Below is a small trained network, with its code and all its weights. Each question gives an input and a class and asks what happens when units are switched off, that is, made to give their printed mean instead of their output.

import numpy as np


def w(rows, s, z=0):
    codes = np.array(rows[::2]) - 128.0
    scale = np.full(codes.shape[1], s)
    scale[-1] = z or s
    return codes * scale


def norm(h):
    return h / np.sqrt((h * h).mean(-1, keepdims=True) + 1e-5)


def f(y):
    return y / 2 * (1 + np.tanh(0.7978845608 * (y + 0.044715 * y**3)))


def log_softmax(a):
    a = a - a.max(-1, keepdims=True)
    return a - np.log(np.exp(a).sum(-1, keepdims=True))


def net(x, mask):
    res = np.array(x, float).reshape(1, 4) / 4 @ E
    u = 0
    for l in range(3):
        y = f(norm(res) @ A[l][:, :-1].T + A[l][:, -1])
        res = res + np.where(mask[u : u + 6], y, B[l][:, -1]) @ B[l][:, :-1]
        u += 6
    return log_softmax(norm(res)[-1] @ U[:, :-1].T + U[:, -1])


A, B = {}, {}
E = w([
[162,70,126,134,82,1],'x0',
[156,139,228,71,79,101],'x1',
[116,50,173,243,121,174],'x2',
[127,126,127,128,130,129],'x3',
],0.0065)
A[0] = w([
[164,133,1,34,66,59,2],'0.n0',
[185,106,114,155,47,65,115],'0.n1',
[149,105,144,127,253,81,25],'0.n2',
[68,176,77,43,184,169,195],'0.n3',
[143,106,108,116,136,101,6],'0.n4',
[112,183,127,189,127,207,174],'0.n5',
],0.0056,0.0015)
B[0] = w([
[50,156,46,195,56,76,252],'0.n0',
[90,25,155,119,228,47,202],'0.n1',
[93,184,122,158,119,116,116],'0.n2',
[187,255,77,235,227,165,240],'0.n3',
[131,139,88,120,104,83,115],'0.n4',
[8,45,109,114,238,124,227],'0.n5',
],0.005,0.0031)
A[1] = w([
[141,193,152,85,196,144,75],'1.n0',
[134,237,107,93,115,143,106],'1.n1',
[137,144,64,91,82,39,4],'1.n2',
[138,158,212,185,133,212,3],'1.n3',
[254,164,176,75,73,199,188],'1.n4',
[138,141,109,147,134,116,56],'1.n5',
],0.0093,0.0026)
B[1] = w([
[223,137,140,187,99,70,185],'1.n0',
[196,41,174,111,168,174,219],'1.n1',
[82,148,121,148,81,172,252],'1.n2',
[57,104,93,2,59,109,210],'1.n3',
[119,54,52,123,103,119,167],'1.n4',
[71,148,54,109,164,161,126],'1.n5',
],0.0082,0.0039)
A[2] = w([
[91,151,156,47,83,115,34],'2.n0',
[181,115,226,60,128,190,41],'2.n1',
[148,175,219,132,49,66,125],'2.n2',
[64,119,101,70,28,117,75],'2.n3',
[63,151,36,106,90,151,88],'2.n4',
[178,89,64,255,79,109,2],'2.n5',
],0.0092,0.0026)
B[2] = w([
[120,216,197,127,141,142,167],'2.n0',
[165,72,133,58,53,72,154],'2.n1',
[174,188,138,254,91,240,189],'2.n2',
[138,208,133,107,196,173,252],'2.n3',
[90,110,133,164,35,77,235],'2.n4',
[151,133,158,7,181,69,215],'2.n5',
],0.0086,0.0047)
U = w([
[178,191,64,154,251,165,227],'0',
[66,180,60,134,106,35,213],'1',
[238,90,120,42,129,135,111],'2',
[162,254,157,190,91,139,89],'3',
[22,81,91,185,176,182,53],'4',
[116,42,142,114,208,34,146],'5',
[70,153,193,34,113,172,187],'6',
[175,72,228,227,89,132,5],'7',
],0.018,0.0018)

Each question gives the input, the list of numbers given to net, and the class t.
The units are the neurons (one row each of A and B). Each row of codes is followed by its name. A weight is (code - 128) times the scale printed after its matrix; where a second scale follows, it is the last column's (A, B and U).
mask holds one flag per neuron, layer by layer. A switched-off neuron (its flag False) gives its mean, the last column of its row in B, instead of its output. The means were averaged over made-up inputs and are rounded, as every weight is.
A unit's drop is (log p(t) with every unit on - log p(t) with that unit switched off) / (log p(t) with every unit on - log p(t) with every unit switched off).
The circuit of an input: a set's keep is (log p(t) with only the set's units on - log p(t) with every unit switched off) / (log p(t) with every unit on - log p(t) with every unit switched off). Starting from the 12 units with the biggest drops (on a tie, the unit counted first), units are removed one at a time, each time the one whose removal leaves the highest keep (on an exact tie, the one counted first), for as long as the keep stays at least 0.8.
circuit, biggest first: the units of the circuit, biggest drop first
k most important neurons: the k neurons with the biggest drops, biggest first
top k neurons in layer l: the k neurons of layer l with the biggest drops, biggest first
drop when u is switched off: that unit's drop, to one decimal
input [-7,7,0,-5], class 2: circuit, biggest first => 1.n0, 2.n1
input [-3,4,6,-4], class 6: circuit, biggest first => 1.n3
input [2,6,0,7], class 3: 2 most important neurons => 1.n1, 2.n2
input [1,-4,1,4], class 5: top 2 neurons in layer 2 => 2.n5, 2.n3
input [4,1,-4,3], class 3: 2 most important neurons => 0.n5, 2.n3
input [-1,7,-6,6], class 2: circuit, biggest first => 1.n1, 1.n4
input [4,1,-4,-4], class 3: top 2 neurons in layer 0 => 0.n5, 0.n3
input [-6,1,0,-2], class 2: top 3 neurons in layer 0 => 0.n0, 0.n1, 0.n3
input [0,5,3,6], class 6: 2 most important neurons => 0.n0, 1.n4
input [3,-3,1,7], class 5: 3 most important neurons => 1.n3, 0.n1, 2.n5
input [2,-6,1,6], class 5: 2 most important neurons => 1.n3, 2.n5
input [2,5,-1,-8], class 3: 2 most important neurons => 2.n2, 1.n1
input [6,0,8,-3], class 5: 2 most important neurons => 2.n5, 0.n1
input [4,-8,1,2], class 5: top 2 neurons in layer 1 => 1.n3, 1.n2
input [-2,4,-7,7], class 2: circuit, biggest first => 1.n1
input [1,-1,5,1], class 5: 3 most important neurons => 2.n2, 0.n3, 1.n2
input [1,6,-3,5], class 3: 2 most important neurons => 0.n3, 2.n2
input [0,4,-6,6], class 2: top 2 neurons in layer 1 => 1.n1, 1.n4
input [0,6,6,8], class 6: top 2 neurons in layer 1 => 1.n3, 1.n0
input [-3,8,-3,-2], class 2: most important neuron => 1.n4
input [2,-5,8,-5], class 5: drop when 2.n5 is switched off => 0.3
input [1,-7,8,-2], class 5: drop when 2.n3 is switched off => 0.1
input [2,-7,5,8], class 5: drop when 2.n5 is switched off => 0.4
